Here is a tiny trained network, its code and every weight. The questions are about switching its units off for an input and a class, where a switched-off unit gives its printed mean instead of its output.

import numpy as np


def w(rows, s, z=0):
    codes = np.array(rows[::2]) - 128.0
    scale = np.full(codes.shape[1], s)
    scale[-1] = z or s
    return codes * scale


def f(y):
    return y / 2 * (1 + np.tanh(0.7978845608 * (y + 0.044715 * y**3)))


def log_softmax(a):
    a = a - a.max(-1, keepdims=True)
    return a - np.log(np.exp(a).sum(-1, keepdims=True))


def net(x, mask):
    res = np.array(x, float).reshape(1, 8) / 4 @ E
    y = f(res @ A[0][:, :-1].T + A[0][:, -1])
    res = res + np.where(mask, y, B[0][:, -1]) @ B[0][:, :-1]
    return log_softmax(res[-1] @ U[:, :-1].T + U[:, -1])


A, B = {}, {}
E = w([
[95,125,76,92,98,150,182,81],'x0',
[139,114,67,21,195,97,28,102],'x1',
[64,150,90,221,210,183,92,77],'x2',
[44,38,239,183,137,92,75,157],'x3',
[48,55,31,53,46,75,31,95],'x4',
[2,181,121,167,206,103,157,120],'x5',
[148,103,181,11,216,90,131,138],'x6',
[132,212,105,120,128,46,144,174],'x7',
],0.0062)
A[0] = w([
[69,115,134,180,132,112,138,86,98],'N0',
[119,130,79,137,98,152,77,112,69],'N1',
[141,126,158,116,96,119,135,106,124],'N2',
[67,117,111,150,130,124,108,85,119],'N3',
[135,174,85,165,158,142,187,152,127],'N4',
[159,188,74,152,138,134,186,115,80],'N5',
[118,143,165,123,95,80,107,181,50],'N6',
[111,106,102,35,204,92,118,106,24],'N7',
[196,109,208,210,213,185,142,135,4],'N8',
[244,87,107,91,10,173,198,111,11],'N9',
[111,103,34,156,119,135,56,102,90],'N10',
[168,139,216,171,165,125,120,99,93],'N11',
[105,218,101,136,143,161,174,127,145],'N12',
[122,141,179,120,96,51,130,107,51],'N13',
[118,145,127,119,105,174,130,155,97],'N14',
[121,123,54,143,106,150,77,121,60],'N15',
[95,158,133,136,81,167,126,151,24],'N16',
[84,109,98,159,141,119,121,107,133],'N17',
[149,185,98,172,152,115,187,117,105],'N18',
[112,120,75,35,188,135,100,119,67],'N19',
[66,118,137,171,117,115,134,91,87],'N20',
[149,130,157,119,74,108,132,97,121],'N21',
[12,111,121,192,137,140,149,96,69],'N22',
[143,126,169,138,146,120,139,138,84],'N23',
[144,112,72,136,113,107,103,100,132],'N24',
[110,125,194,141,103,46,114,176,37],'N25',
[146,203,107,152,132,101,180,82,60],'N26',
[35,90,103,174,139,162,159,157,101],'N27',
[147,94,61,108,142,95,106,92,86],'N28',
],0.013,0.0034)
B[0] = w([
[105,122,163,131,96,149,154,138,197],'N0',
[129,138,102,163,129,126,91,169,181],'N1',
[136,107,110,137,128,108,133,116,146],'N2',
[80,137,145,130,105,148,146,153,204],'N3',
[193,167,153,127,127,131,122,126,212],'N4',
[205,166,140,136,100,125,124,114,214],'N5',
[129,113,150,122,122,56,118,122,175],'N6',
[108,145,158,6,149,155,138,97,252],'N7',
[126,125,115,201,251,192,125,127,232],'N8',
[114,86,7,126,82,157,221,119,254],'N9',
[81,153,97,176,124,103,52,173,237],'N10',
[118,127,123,172,209,137,146,137,194],'N11',
[190,153,159,118,88,139,94,123,227],'N12',
[158,101,152,123,115,85,97,123,169],'N13',
[148,124,132,125,133,141,148,118,131],'N14',
[118,140,96,170,121,112,74,162,194],'N15',
[142,117,148,83,122,151,153,105,142],'N16',
[102,138,141,140,110,142,134,157,188],'N17',
[190,156,147,147,120,134,106,102,211],'N18',
[96,141,136,18,154,148,110,114,254],'N19',
[109,129,153,127,89,142,150,139,190],'N20',
[126,123,97,121,130,91,161,125,159],'N21',
[82,102,190,146,62,167,162,129,250],'N22',
[126,97,124,167,150,121,89,114,152],'N23',
[109,138,90,148,139,128,90,138,183],'N24',
[157,100,160,135,137,17,121,126,203],'N25',
[190,143,138,132,94,157,101,114,200],'N26',
[106,134,182,127,88,132,172,147,217],'N27',
[99,141,105,105,161,138,80,124,205],'N28',
],0.027,0.0087)
U = w([
[147,81,13,126,82,125,224,84,137],'0',
[89,142,132,22,161,132,126,70,131],'1',
[144,53,159,119,130,2,150,93,119],'2',
[65,113,221,165,64,160,204,153,105],'3',
[69,155,86,135,115,119,65,165,74],'4',
[133,101,166,186,236,166,176,94,250],'5',
[234,194,145,146,92,150,135,66,72],'6',
],0.0062,0.0017)

Each question gives the input, the list of numbers given to net, and the class t.
The units are the neurons (one row each of A and B). Each row of codes is followed by its name. A weight is (code - 128) times the scale printed after its matrix; where a second scale follows, it is the last column's (A, B and U).
mask holds one flag per neuron, in row order. A switched-off neuron (its flag False) gives its mean, the last column of its row in B, instead of its output. The means were averaged over made-up inputs and are rounded, as every weight is.
A unit's drop is (log p(t) with every unit on - log p(t) with that unit switched off) / (log p(t) with every unit on - log p(t) with every unit switched off).
The circuit of an input: a set's keep is (log p(t) with only the set's units on - log p(t) with every unit switched off) / (log p(t) with every unit on - log p(t) with every unit switched off). Starting from the 12 units with the biggest drops (on a tie, the unit counted first), units are removed one at a time, each time the one whose removal leaves the highest keep (on an exact tie, the one counted first), for as long as the keep stays at least 0.8.
circuit, biggest first: the units of the circuit, biggest drop first
k most important neurons: the k neurons with the biggest drops, biggest first
drop of u: that unit's drop, to one decimal
input [-5,-5,-3,-6,8,0,0,5], class 0: circuit, biggest first => (N9)
input [-6,-7,4,6,1,0,4,3], class 5: 2 most important neurons => (N8, N11)
input [-2,-6,-6,1,-8,1,7,7], class 5: 2 most important neurons => (N8, N11)
input [-3,2,-1,4,4,-7,-3,6], class 2: circuit, biggest first => (N25, N6)
input [4,0,5,-5,-3,-6,8,1], class 1: 2 most important neurons => (N19, N7)
input [-2,-6,7,0,-5,2,-8,1], class 6: 4 most important neurons => (N18, N4, N12, N5)
input [1,6,3,-6,0,-5,1,2], class 1: 2 most important neurons => (N19, N7)
input [-7,-1,-6,4,0,-7,6,-5], class 2: 3 most important neurons => (N25, N6, N13)
input [4,-4,-3,-1,0,0,8,3], class 0: 2 most important neurons => (N19, N28)
input [5,0,1,-4,3,-1,-4,-5], class 4: 3 most important neurons => (N10, N15, N1)
input [-4,-3,0,7,7,0,4,-2], class 2: drop of N22 => -0.1
input [1,1,4,4,0,-8,-7,-4], class 4: drop of N10 => 0.5
input [5,-2,-7,-3,2,-7,6,4], class 0: drop of N9 => 0.5
input [6,1,2,2,-5,-1,8,-5], class 5: circuit, biggest first => (N8)
